Below is a small trained network, with its code and all its weights. Each question gives an input and a target symbol and asks what happens when units are switched off, that is, made to give their printed mean instead of their output.

import numpy as np


def w(rows, s, z=0):
    codes = np.array(rows[::2]) - 128.0
    scale = np.full(codes.shape[1], s)
    scale[-1] = z or s
    return codes * scale


def norm(h):
    return h / np.sqrt((h * h).mean(-1, keepdims=True) + 1e-5)


def f(y):
    return y / 2 * (1 + np.tanh(0.7978845608 * (y + 0.044715 * y**3)))


def softmax(a):
    e = np.exp(a - a.max(-1, keepdims=True))
    return e / e.sum(-1, keepdims=True)


def log_softmax(a):
    a = a - a.max(-1, keepdims=True)
    return a - np.log(np.exp(a).sum(-1, keepdims=True))


def net(x, mask):
    ids = ['αγδζηθλμπστφ'.index(c) for c in x.split()]
    T = len(ids)
    res = E[ids] + P[:T]
    u = 0
    for l in range(2):
        r = norm(res)
        for j in range(3):
            rows = slice(4 * j, 4 * j + 4)
            q, k, v = (r @ M[l][rows].T for M in (Q, K, V))
            z = softmax(np.where(np.tri(T) > 0, q @ k.T / 4**0.5, -1e9)) @ v
            o = O[l][rows]
            res = res + np.where(mask[u + j], z, o[:, -1]) @ o[:, :-1]
        u += 3
        y = f(norm(res) @ A[l][:, :-1].T + A[l][:, -1])
        res = res + np.where(mask[u : u + 12], y, B[l][:, -1]) @ B[l][:, :-1]
        u += 12
    return log_softmax(norm(res)[-1] @ U[:, :-1].T + U[:, -1])


Q, K, V, O, A, B = {}, {}, {}, {}, {}, {}
E = w([
[108,117,124],'α',
[125,120,138],'γ',
[108,116,126],'δ',
[115,209,143],'ζ',
[145,121,111],'η',
[9,75,33],'θ',
[108,117,126],'λ',
[51,178,149],'μ',
[129,97,164],'π',
[146,84,134],'σ',
[140,164,93],'τ',
[54,111,160],'φ',
],0.014)
P = w([
[64,3,40],'0',
[90,32,100],'1',
[99,54,123],'2',
[109,66,139],'3',
[114,74,152],'4',
[120,86,170],'5',
[126,93,182],'6',
[129,102,195],'7',
[138,106,212],'8',
[141,114,221],'9',
[151,123,233],'10',
[155,126,235],'11',
],0.0026)
Q[0] = w([
[131,147,103],'L0H1',
[137,164,71],'L0H1',
[125,204,154],'L0H1',
[105,128,109],'L0H1',
[30,1,107],'L0H2',
[139,128,170],'L0H2',
[164,68,123],'L0H2',
[111,102,167],'L0H2',
[91,105,74],'L0H3',
[93,64,147],'L0H3',
[160,129,61],'L0H3',
[51,89,175],'L0H3',
],0.0069)
K[0] = w([
[121,148,145],'L0H1',
[94,132,145],'L0H1',
[101,131,154],'L0H1',
[95,132,143],'L0H1',
[248,155,130],'L0H2',
[124,131,134],'L0H2',
[137,112,121],'L0H2',
[135,164,128],'L0H2',
[167,119,127],'L0H3',
[183,167,154],'L0H3',
[146,105,94],'L0H3',
[153,159,164],'L0H3',
],0.013)
V[0] = w([
[80,170,109],'L0H1',
[70,76,80],'L0H1',
[132,60,73],'L0H1',
[126,215,70],'L0H1',
[136,212,161],'L0H2',
[192,91,104],'L0H2',
[163,115,154],'L0H2',
[123,252,93],'L0H2',
[118,133,163],'L0H3',
[8,124,173],'L0H3',
[124,63,197],'L0H3',
[160,123,151],'L0H3',
],0.0047)
O[0] = w([
[139,2,17,123],'L0H1',
[76,177,92,234],'L0H1',
[92,196,100,195],'L0H1',
[93,12,49,29],'L0H1',
[140,216,135,41],'L0H2',
[182,137,186,124],'L0H2',
[236,112,154,122],'L0H2',
[119,212,204,3],'L0H2',
[101,17,123,141],'L0H3',
[81,97,100,248],'L0H3',
[69,88,46,209],'L0H3',
[152,101,150,110],'L0H3',
],0.002,0.0039)
A[0] = w([
[114,140,128,153],'L0N1',
[131,134,69,1],'L0N2',
[49,187,189,14],'L0N3',
[91,142,58,86],'L0N4',
[10,225,200,183],'L0N5',
[68,59,138,131],'L0N6',
[253,182,100,60],'L0N7',
[166,72,150,143],'L0N8',
[170,103,174,162],'L0N9',
[171,175,201,19],'L0N10',
[129,113,69,88],'L0N11',
[186,176,190,20],'L0N12',
],0.005,0.0014)
B[0] = w([
[141,79,112,138],'L0N1',
[115,165,156,104],'L0N2',
[87,138,93,153],'L0N3',
[167,71,252,144],'L0N4',
[105,113,12,227],'L0N5',
[194,75,105,255],'L0N6',
[62,72,99,93],'L0N7',
[177,182,94,146],'L0N8',
[149,172,115,129],'L0N9',
[149,119,201,90],'L0N10',
[92,164,218,130],'L0N11',
[152,104,180,87],'L0N12',
],0.0029,0.0033)
Q[1] = w([
[107,178,153],'L1H1',
[127,54,110],'L1H1',
[84,47,132],'L1H1',
[138,83,95],'L1H1',
[130,108,145],'L1H2',
[118,94,102],'L1H2',
[142,135,152],'L1H2',
[141,75,80],'L1H2',
[110,94,51],'L1H3',
[171,251,108],'L1H3',
[209,252,182],'L1H3',
[182,221,105],'L1H3',
],0.011)
K[1] = w([
[80,172,50],'L1H1',
[137,78,231],'L1H1',
[135,92,183],'L1H1',
[206,116,222],'L1H1',
[194,133,160],'L1H2',
[207,132,75],'L1H2',
[133,180,200],'L1H2',
[191,124,103],'L1H2',
[203,200,99],'L1H3',
[1,120,42],'L1H3',
[21,17,43],'L1H3',
[8,110,40],'L1H3',
],0.0078)
V[1] = w([
[114,118,53],'L1H1',
[147,126,173],'L1H1',
[151,141,53],'L1H1',
[127,181,78],'L1H1',
[93,169,174],'L1H2',
[154,181,167],'L1H2',
[67,145,55],'L1H2',
[140,160,48],'L1H2',
[106,91,154],'L1H3',
[183,111,77],'L1H3',
[225,138,214],'L1H3',
[153,127,1],'L1H3',
],0.0053)
O[1] = w([
[147,76,34,175],'L1H1',
[84,181,132,105],'L1H1',
[84,76,139,113],'L1H1',
[62,117,156,59],'L1H1',
[125,121,1,70],'L1H2',
[117,132,54,4],'L1H2',
[202,115,157,204],'L1H2',
[121,61,143,123],'L1H2',
[161,99,173,183],'L1H3',
[241,105,102,149],'L1H3',
[128,5,31,71],'L1H3',
[175,234,78,148],'L1H3',
],0.0028,0.0038)
A[1] = w([
[75,167,120,109],'L1N1',
[142,255,45,143],'L1N2',
[129,154,126,8],'L1N3',
[110,174,161,98],'L1N4',
[248,120,146,73],'L1N5',
[103,138,129,152],'L1N6',
[104,82,81,192],'L1N7',
[183,162,228,84],'L1N8',
[110,131,141,89],'L1N9',
[84,145,114,233],'L1N10',
[231,70,163,168],'L1N11',
[114,97,75,199],'L1N12',
],0.0066,0.0015)
B[1] = w([
[244,174,72,134],'L1N1',
[231,17,212,136],'L1N2',
[167,30,113,84],'L1N3',
[203,70,68,103],'L1N4',
[4,207,129,161],'L1N5',
[199,200,93,141],'L1N6',
[214,186,178,243],'L1N7',
[67,88,76,116],'L1N8',
[79,128,199,125],'L1N9',
[152,206,220,178],'L1N10',
[116,242,19,251],'L1N11',
[186,184,115,207],'L1N12',
],0.0028,0.0026)
U = w([
[108,151,209,196],'α',
[85,162,80,102],'γ',
[129,136,149,82],'δ',
[181,224,179,173],'ζ',
[115,209,67,203],'η',
[44,91,30,2],'θ',
[123,140,161,111],'λ',
[69,196,131,59],'μ',
[146,12,122,134],'π',
[191,96,26,202],'σ',
[248,141,169,131],'τ',
[20,123,132,77],'φ',
],0.015,0.0056)

Each question gives the input, a string of symbols that net reads in full, and the target symbol t.
The units are the heads (4 rows each of Q, K, V and O) and the neurons (one row each of A and B). Each row of codes is followed by its name. A weight is (code - 128) times the scale printed after its matrix; where a second scale follows, it is the last column's (O, A, B and U).
mask holds one flag per unit, layer by layer, with each layer's heads first. A switched-off unit (its flag False) gives its mean, the last column of its rows in O or B, instead of its output. The means were averaged over made-up inputs and are rounded, as every weight is.
A unit's drop is (log p(t) with every unit on - log p(t) with that unit switched off) / (log p(t) with every unit on - log p(t) with every unit switched off).
The circuit of an input: a set's keep is (log p(t) with only the set's units on - log p(t) with every unit switched off) / (log p(t) with every unit on - log p(t) with every unit switched off). Starting from the 12 units with the biggest drops (on a tie, the unit counted first), units are removed one at a time, each time the one whose removal leaves the highest keep (on an exact tie, the one counted first), for as long as the keep stays at least 0.8.
circuit, biggest first: the units of the circuit, biggest drop first
unit that matters most: the unit with the biggest drop
top k neurons: the k neurons with the biggest drops, biggest first
top k neurons in layer l: the k neurons of layer l with the biggest drops, biggest first
heads that matter: for each layer, one digit per head in row order, 1 if its drop is at least 0.15 and else 0, layers parted by /
drop when u is switched off: that unit's drop, to one decimal
input ζ λ α, target ζ: heads that matter : 110 / 001
input α ζ φ δ, target ζ: heads that matter : 000 / 001
input α τ π α, target π: heads that matter : 100 / 001
input ζ δ α τ λ α φ α δ, target τ: unit that matters most : L0H2
input α α φ λ τ φ π λ α, target π: circuit, biggest first : L1H3; L0N7
input α α η α λ δ φ α, target η: heads that matter : 000 / 001
input φ α σ φ λ α η α α π, target π: top 3 neurons in layer 1 : L1N10; L1N8; L1N7
input θ α μ α, target α: circuit, biggest first : L1H3; L1N11
input σ φ φ π ζ φ α π α η η δ, target η: top 2 neurons : L0N5; L1N11
input α ζ α α φ λ α, target ζ: heads that matter : 010 / 001
input α φ α π δ ζ σ, target σ: top 2 neurons in layer 1 : L1N11; L1N10
input σ π λ α τ λ, target τ: top 2 neurons in layer 0 : L0N5; L0N4
input α σ π η α α γ α, target η: top 2 neurons : L0N4; L1N11
input σ φ α σ δ, target σ: circuit, biggest first : L1H3
input φ ζ λ, target ζ: heads that matter : 000 / 001
input τ λ θ α φ θ α, target τ: heads that matter : 010 / 001
input π α δ λ, target π: heads that matter : 010 / 000
input φ σ θ ζ α δ σ η δ, target η: heads that matter : 000 / 000
input α φ λ φ η, target η: drop when L1N5 is switched off : 0.3
input λ φ λ α α ζ α α θ σ φ λ, target σ: drop when L1H1 is switched off : 0.0
input α σ φ δ, target σ: drop when L1N12 is switched off : 0.1
input α α α π σ η θ τ, target τ: circuit, biggest first : L1N2
input α α α, target α: top 2 neurons in layer 0 : L0N4; L0N5
